Below is a small trained network, with its code and all its weights. Each question gives an input and a class and asks what happens when units are switched off, that is, made to give their printed mean instead of their output.

import numpy as np


def w(rows, s, z=0):
    codes = np.array(rows[::2]) - 128.0
    scale = np.full(codes.shape[1], s)
    scale[-1] = z or s
    return codes * scale


def norm(h):
    return h / np.sqrt((h * h).mean(-1, keepdims=True) + 1e-5)


def f(y):
    return np.maximum(y, 0)


def log_softmax(a):
    a = a - a.max(-1, keepdims=True)
    return a - np.log(np.exp(a).sum(-1, keepdims=True))


def net(x, mask):
    res = np.array(x, float).reshape(1, 5) / 4 @ E
    u = 0
    for l in range(2):
        y = f(norm(res) @ A[l][:, :-1].T + A[l][:, -1])
        res = res + np.where(mask[u : u + 12], y, B[l][:, -1]) @ B[l][:, :-1]
        u += 12
    return log_softmax(norm(res)[-1] @ U[:, :-1].T + U[:, -1])


A, B = {}, {}
E = w([
[184,191,95,94,75,168,83,178,191],'x0',
[125,68,83,146,118,150,160,59,226],'x1',
[126,135,124,136,123,137,139,128,124],'x2',
[129,109,127,137,114,127,115,133,125],'x3',
[165,87,254,156,168,195,153,161,151],'x4',
],0.0071)
A[0] = w([
[121,138,158,102,132,132,110,136,52,1],'0.n1',
[141,145,125,144,138,129,73,74,172,95],'0.n2',
[173,102,199,165,166,167,135,77,188,66],'0.n3',
[141,157,41,141,107,85,110,93,100,157],'0.n4',
[131,74,131,131,116,156,182,94,224,77],'0.n5',
[162,142,138,154,169,199,107,175,175,115],'0.n6',
[121,104,159,158,180,141,160,91,84,80],'0.n7',
[106,46,160,168,172,73,184,98,85,88],'0.n8',
[155,96,150,196,187,132,158,190,125,48],'0.n9',
[190,171,196,129,120,166,94,155,53,95],'0.n10',
[166,137,254,142,127,158,106,189,161,88],'0.n11',
[190,164,134,97,74,178,105,210,216,78],'0.n12',
],0.0082,0.004)
B[0] = w([
[122,157,111,200,161,120,125,189,177,162],'0.n1',
[108,140,141,114,168,130,109,172,146,158],'0.n2',
[57,114,97,107,29,130,223,120,120,213],'0.n3',
[153,48,216,70,41,141,203,171,120,235],'0.n4',
[99,151,172,214,190,67,102,216,191,218],'0.n5',
[173,123,115,52,80,125,143,112,151,205],'0.n6',
[225,104,75,105,134,199,81,102,108,191],'0.n7',
[188,195,113,98,166,213,35,94,92,233],'0.n8',
[29,109,110,90,2,108,139,96,117,182],'0.n9',
[104,106,79,208,185,82,158,214,186,233],'0.n10',
[89,117,98,37,52,96,147,130,122,254],'0.n11',
[217,131,115,170,192,207,51,27,21,251],'0.n12',
],0.0065,0.0069)
A[1] = w([
[43,143,212,179,172,135,117,66,108,124],'1.n1',
[172,129,128,97,56,153,114,197,83,156],'1.n2',
[124,115,147,218,132,80,120,95,254,13],'1.n3',
[142,131,188,124,145,106,99,97,145,110],'1.n4',
[134,63,162,59,81,105,183,160,121,88],'1.n5',
[95,186,124,76,63,29,114,61,140,105],'1.n6',
[67,148,87,195,143,105,119,100,205,113],'1.n7',
[108,128,101,168,169,67,119,220,143,2],'1.n8',
[142,123,109,161,88,183,143,132,231,182],'1.n9',
[74,118,136,131,173,146,86,67,53,58],'1.n10',
[137,141,141,155,167,190,130,179,156,139],'1.n11',
[192,197,133,165,139,155,119,92,125,47],'1.n12',
],0.0088,0.0026)
B[1] = w([
[187,107,98,76,81,130,98,97,168,143],'1.n1',
[63,105,161,171,175,116,144,71,173,255],'1.n2',
[156,233,196,210,215,72,160,191,29,177],'1.n3',
[114,62,148,124,116,94,146,180,168,133],'1.n4',
[90,156,132,94,53,114,210,140,175,220],'1.n5',
[28,69,173,125,106,164,196,109,206,162],'1.n6',
[136,224,167,162,197,127,86,246,51,165],'1.n7',
[186,222,231,255,252,76,148,245,76,168],'1.n8',
[91,131,118,117,156,66,110,172,47,201],'1.n9',
[246,129,63,127,136,155,79,88,219,166],'1.n10',
[96,148,173,89,90,78,167,77,182,164],'1.n11',
[133,31,56,120,153,155,86,66,154,167],'1.n12',
],0.006,0.0094)
U = w([
[23,76,148,78,6,128,232,110,187,254],'0',
[217,80,72,138,142,196,30,43,145,23],'1',
[108,181,178,220,183,76,148,224,111,105],'2',
],0.011,0.00045)

Each question gives the input, the list of numbers given to net, and the class t.
The units are the neurons (one row each of A and B). Each row of codes is followed by its name. A weight is (code - 128) times the scale printed after its matrix; where a second scale follows, it is the last column's (A, B and U).
mask holds one flag per neuron, layer by layer. A switched-off neuron (its flag False) gives its mean, the last column of its row in B, instead of its output. The means were averaged over made-up inputs and are rounded, as every weight is.
A unit's drop is (log p(t) with every unit on - log p(t) with that unit switched off) / (log p(t) with every unit on - log p(t) with every unit switched off).
The circuit of an input: a set's keep is (log p(t) with only the set's units on - log p(t) with every unit switched off) / (log p(t) with every unit on - log p(t) with every unit switched off). Starting from the 12 units with the biggest drops (on a tie, the unit counted first), units are removed one at a time, each time the one whose removal leaves the highest keep (on an exact tie, the one counted first), for as long as the keep stays at least 0.8.
units of the circuit, in order: the units of the circuit, biggest drop first
k most important neurons: the k neurons with the biggest drops, biggest first
k most important neurons of layer l: the k neurons of layer l with the biggest drops, biggest first
drop of u: that unit's drop, to one decimal
input [-7,4,-2,4,-5], class 1: most important neuron : [0.n8]
input [-5,6,1,7,1], class 2: 3 most important neurons of layer 0 : [0.n5, 0.n12, 0.n3]
input [7,-6,7,6,-6], class 1: 3 most important neurons : [0.n12, 0.n11, 0.n3]
input [-5,2,1,-5,5], class 0: 2 most important neurons : [0.n3, 0.n12]
input [-5,-3,-2,3,4], class 1: 3 most important neurons of layer 0 : [0.n8, 0.n4, 0.n7]
input [4,-2,2,-6,-5], class 0: 2 most important neurons of layer 0 : [0.n4, 0.n8]
input [-6,7,4,1,-3], class 2: 2 most important neurons : [0.n5, 0.n12]
input [-6,-4,8,-3,-7], class 0: 2 most important neurons : [0.n12, 0.n4]
input [-7,7,-6,-5,5], class 1: 2 most important neurons : [0.n8, 0.n10]
input [4,-4,5,-1,4], class 0: 2 most important neurons of layer 0 : [0.n11, 0.n8]
input [7,-5,-5,-8,-6], class 1: 2 most important neurons of layer 0 : [0.n12, 0.n11]
input [4,5,-6,3,3], class 2: 2 most important neurons of layer 1 : [1.n3, 1.n9]
input [-7,2,-2,-5,7], class 0: 2 most important neurons of layer 0 : [0.n3, 0.n12]
input [-3,-7,8,5,8], class 0: 3 most important neurons of layer 0 : [0.n11, 0.n9, 0.n5]
input [1,-4,1,5,5], class 0: units of the circuit, in order : [0.n11]
input [7,5,6,-2,-6], class 1: 4 most important neurons : [0.n12, 0.n11, 0.n3, 0.n9]
input [3,4,-8,-5,3], class 2: 4 most important neurons of layer 0 : [0.n5, 0.n8, 0.n4, 0.n7]
input [-6,0,-2,6,7], class 0: 2 most important neurons of layer 0 : [0.n12, 0.n3]
input [5,0,4,4,-4], class 1: 4 most important neurons of layer 0 : [0.n12, 0.n11, 0.n3, 0.n9]
input [6,-4,0,-7,2], class 1: units of the circuit, in order : [0.n12]
input [-3,5,2,8,0], class 2: drop of 0.n12 : 0.8
input [1,7,7,5,4], class 2: drop of 0.n5 : 2.3
input [-4,-4,7,-7,-2], class 1: drop of 0.n8 : 0.5
